Below are the code and all the weights of a small trained network. Each question names an input and a class and asks about switching units off, where a switched-off unit gives its printed mean instead of its output.

import numpy as np


def w(rows, s, z=0):
    codes = np.array(rows[::2]) - 128.0
    scale = np.full(codes.shape[1], s)
    scale[-1] = z or s
    return codes * scale


def f(y):
    return np.maximum(y, 0)


def log_softmax(a):
    a = a - a.max(-1, keepdims=True)
    return a - np.log(np.exp(a).sum(-1, keepdims=True))


def net(x, mask):
    res = np.array(x, float).reshape(1, 3) / 4 @ E
    y = f(res @ A[0][:, :-1].T + A[0][:, -1])
    res = res + np.where(mask, y, B[0][:, -1]) @ B[0][:, :-1]
    return log_softmax(res[-1] @ U[:, :-1].T + U[:, -1])


A, B = {}, {}
E = w([
[179,131,167,13,146,142,191,110,143],'x0',
[63,133,164,172,181,135,244,102,124],'x1',
[157,142,133,166,2,171,205,122,124],'x2',
],0.0089)
A[0] = w([
[155,133,132,26,138,136,186,128,121,94],'n1',
[101,125,124,129,252,123,69,130,124,79],'n2',
[132,128,135,140,90,132,149,123,124,176],'n3',
[95,121,121,201,112,123,99,129,130,76],'n4',
[143,130,132,88,120,118,154,112,151,69],'n5',
[113,143,134,211,125,134,83,125,136,104],'n6',
[163,130,114,104,57,127,25,126,121,80],'n7',
[82,131,125,187,181,128,203,117,121,121],'n8',
[142,128,123,174,10,139,182,131,125,56],'n9',
[98,129,107,203,120,121,104,132,116,86],'n10',
[119,126,121,162,127,124,116,133,127,234],'n11',
[125,136,127,128,136,136,118,119,128,253],'n12',
[108,126,137,162,156,129,188,123,126,48],'n13',
],0.025,0.013)
B[0] = w([
[179,76,141,131,127,181,155,83,39,221],'n1',
[69,206,108,130,120,97,87,2,151,253],'n2',
[104,134,137,131,146,44,131,109,129,185],'n3',
[177,110,122,147,136,209,128,81,75,188],'n4',
[153,120,126,115,137,187,119,98,89,156],'n5',
[184,101,122,81,101,169,137,102,63,198],'n6',
[138,128,136,112,142,192,68,222,235,224],'n7',
[145,119,128,110,125,164,77,228,223,231],'n8',
[66,202,100,127,126,93,94,10,155,230],'n9',
[141,93,161,102,149,199,137,88,56,194],'n10',
[137,88,146,161,140,43,216,157,95,206],'n11',
[136,95,140,153,103,2,241,180,144,210],'n12',
[141,141,132,118,129,197,57,168,179,175],'n13',
],0.025,0.02)
U = w([
[85,180,110,95,121,67,120,21,153,111],'0',
[216,38,156,82,137,189,175,72,53,111],'1',
[159,100,153,77,136,158,70,206,222,121],'2',
[142,73,154,146,124,2,245,158,123,252],'3',
[8,116,53,104,124,195,131,164,60,98],'4',
[92,115,105,168,130,155,88,170,65,95],'5',
[101,137,55,191,184,157,114,178,57,100],'6',
[53,133,116,119,111,129,114,193,53,104],'7',
],0.008,0.012)

Each question gives the input, the list of numbers given to net, and the class t.
The units are the neurons (one row each of A and B). Each row of codes is followed by its name. A weight is (code - 128) times the scale printed after its matrix; where a second scale follows, it is the last column's (A, B and U).
mask holds one flag per neuron, in row order. A switched-off neuron (its flag False) gives its mean, the last column of its row in B, instead of its output. The means were averaged over made-up inputs and are rounded, as every weight is.
A unit's drop is (log p(t) with every unit on - log p(t) with that unit switched off) / (log p(t) with every unit on - log p(t) with every unit switched off).
The circuit of an input: a set's keep is (log p(t) with only the set's units on - log p(t) with every unit switched off) / (log p(t) with every unit on - log p(t) with every unit switched off). Starting from the 12 units with the biggest drops (on a tie, the unit counted first), units are removed one at a time, each time the one whose removal leaves the highest keep (on an exact tie, the one counted first), for as long as the keep stays at least 0.8.
circuit, biggest first: the units of the circuit, biggest drop first
top k neurons: the k neurons with the biggest drops, biggest first
drop of u: that unit's drop, to one decimal
input [5,-8,7], class 2: circuit, biggest first : n7
input [-7,-1,-6], class 1: top 4 neurons : n9, n6, n10, n4
input [-8,-7,-2], class 1: top 3 neurons : n6, n10, n4
input [6,-7,-1], class 2: top 4 neurons : n7, n10, n6, n4
input [-6,7,-6], class 2: top 2 neurons : n8, n9
input [0,3,-3], class 3: top 2 neurons : n9, n7
input [6,7,6], class 2: top 3 neurons : n8, n2, n13
input [2,2,-2], class 3: top 2 neurons : n9, n7
input [-7,3,-6], class 1: top 3 neurons : n10, n9, n6
input [8,-1,-7], class 1: top 4 neurons : n1, n9, n5, n3
input [0,-8,-7], class 2: top 2 neurons : n7, n9
input [6,1,-4], class 1: top 2 neurons : n1, n9
input [-3,-7,5], class 2: top 2 neurons : n7, n2
input [-2,8,5], class 2: circuit, biggest first : n8
input [4,1,0], class 1: top 2 neurons : n1, n11
input [8,5,-2], class 1: drop of n1 : 4.2
input [1,0,-2], class 3: drop of n9 : 0.3
input [0,-2,-1], class 3: drop of n8 : 0.1
